Below are the code and all the weights of a small trained network. Each question names an input and a class and asks about switching units off, where a switched-off unit gives its printed mean instead of its output.

import numpy as np


def w(rows, s, z=0):
    codes = np.array(rows[::2]) - 128.0
    scale = np.full(codes.shape[1], s)
    scale[-1] = z or s
    return codes * scale


def f(y):
    return np.maximum(y, 0)


def log_softmax(a):
    a = a - a.max(-1, keepdims=True)
    return a - np.log(np.exp(a).sum(-1, keepdims=True))


def net(x, mask):
    res = np.array(x, float).reshape(1, 7) / 4 @ E
    y = f(res @ A[0][:, :-1].T + A[0][:, -1])
    res = res + np.where(mask, y, B[0][:, -1]) @ B[0][:, :-1]
    return log_softmax(res[-1] @ U[:, :-1].T + U[:, -1])


A, B = {}, {}
E = w([
[132,110,130,130,138,115,114,146,144,120,136],'x0',
[108,133,153,112,115,130,141,121,120,110,120],'x1',
[122,151,112,109,112,131,131,133,133,149,128],'x2',
[40,139,125,248,70,196,99,208,174,132,49],'x3',
[172,210,146,170,46,115,47,61,175,56,174],'x4',
[134,142,132,131,133,131,125,122,125,146,121],'x5',
[246,56,173,77,75,213,140,141,178,137,85],'x6',
],0.011)
A[0] = w([
[179,148,160,132,90,141,100,80,226,101,131,40],'n1',
[47,143,133,249,90,200,85,179,198,135,16,132],'n2',
[55,134,105,185,116,205,88,149,165,110,65,97],'n3',
[99,120,162,167,96,149,140,104,123,167,150,124],'n4',
[70,162,121,164,146,30,128,136,117,136,144,37],'n5',
[103,99,117,97,204,149,158,172,131,141,97,13],'n6',
[202,81,158,111,79,153,142,126,182,148,75,40],'n7',
[2,183,78,184,175,40,106,104,69,114,181,79],'n8',
[215,94,126,101,90,232,126,139,144,106,103,96],'n9',
[203,143,124,4,197,51,132,28,96,120,206,150],'n10',
[163,66,153,92,76,169,99,138,150,135,103,27],'n11',
[128,166,124,169,72,86,100,115,128,94,183,84],'n12',
[106,155,110,167,107,134,99,197,144,141,102,75],'n13',
[75,42,131,90,187,102,188,165,94,206,59,2],'n14',
[174,209,146,176,57,112,30,52,184,52,183,48],'n15',
[142,113,157,142,156,132,147,98,120,119,157,28],'n16',
],0.0083,0.0034)
B[0] = w([
[32,96,94,136,108,160,177,144,101,173,79,176],'n1',
[205,198,113,132,76,37,155,111,129,20,239,249],'n2',
[176,193,140,148,63,43,161,147,130,103,149,200],'n3',
[127,139,138,132,148,100,137,127,159,100,146,144],'n4',
[133,132,185,71,137,152,76,81,172,158,92,178],'n5',
[45,102,73,182,130,143,139,204,99,150,101,166],'n6',
[125,141,181,100,205,125,53,86,207,130,63,180],'n7',
[173,122,241,24,198,219,26,42,252,152,25,230],'n8',
[157,107,190,40,163,176,50,54,198,139,75,190],'n9',
[220,201,118,166,71,55,177,130,133,28,227,245],'n10',
[141,139,153,101,157,169,107,113,202,173,137,169],'n11',
[94,67,114,152,153,160,88,168,70,196,119,174],'n12',
[142,165,134,132,123,84,145,107,120,134,139,171],'n13',
[56,104,47,196,100,115,187,179,14,183,69,200],'n14',
[17,50,46,220,149,201,222,205,3,186,79,226],'n15',
[154,132,115,112,141,122,145,128,122,115,137,138],'n16',
],0.0068,0.019)
U = w([
[193,156,119,144,86,39,145,118,135,45,254,165],'0',
[148,112,178,78,163,172,48,78,218,163,38,206],'1',
[57,80,68,177,126,150,168,178,33,192,79,7],'2',
],0.0095,0.0016)

Each question gives the input, the list of numbers given to net, and the class t.
The units are the neurons (one row each of A and B). Each row of codes is followed by its name. A weight is (code - 128) times the scale printed after its matrix; where a second scale follows, it is the last column's (A, B and U).
mask holds one flag per neuron, in row order. A switched-off neuron (its flag False) gives its mean, the last column of its row in B, instead of its output. The means were averaged over made-up inputs and are rounded, as every weight is.
A unit's drop is (log p(t) with every unit on - log p(t) with that unit switched off) / (log p(t) with every unit on - log p(t) with every unit switched off).
unit that matters most: the unit with the biggest drop
k most important neurons: the k neurons with the biggest drops, biggest first
drop of u: that unit's drop, to one decimal
input [3,-6,-4,-7,8,7,-6], class 2: 3 most important neurons	[n15; n2; n12]
input [8,-3,-5,-1,5,0,5], class 1: unit that matters most	n9
input [-3,1,-1,-2,1,-8,3], class 1: 2 most important neurons	[n2; n3]
input [-1,4,3,-5,-5,6,2], class 0: 2 most important neurons	[n10; n15]
input [-2,2,1,-7,-8,0,4], class 2: 2 most important neurons	[n14; n2]
input [5,2,6,-1,-6,8,4], class 2: 2 most important neurons	[n14; n8]
input [6,6,-4,8,-8,-7,6], class 0: 2 most important neurons	[n2; n15]
input [-5,-1,-5,6,-6,3,2], class 0: 3 most important neurons	[n2; n15; n3]
input [7,2,-4,-1,6,-3,-6], class 1: 2 most important neurons	[n8; n14]
input [6,1,6,-7,6,6,8], class 1: 3 most important neurons	[n9; n2; n7]
input [8,-8,6,-3,6,4,-5], class 2: 2 most important neurons	[n15; n9]
input [-7,8,2,6,-4,4,6], class 0: 3 most important neurons	[n2; n8; n3]
input [-2,-7,1,0,4,0,-4], class 1: 2 most important neurons	[n8; n14]
input [8,-5,4,8,-8,3,-7], class 0: 3 most important neurons	[n2; n15; n3]
input [7,5,0,5,-3,-5,-1], class 0: drop of n9	0.0
input [-8,1,5,2,3,-4,-5], class 1: drop of n8	0.6
input [-8,-7,3,3,8,-8,-5], class 2: drop of n15	1.5
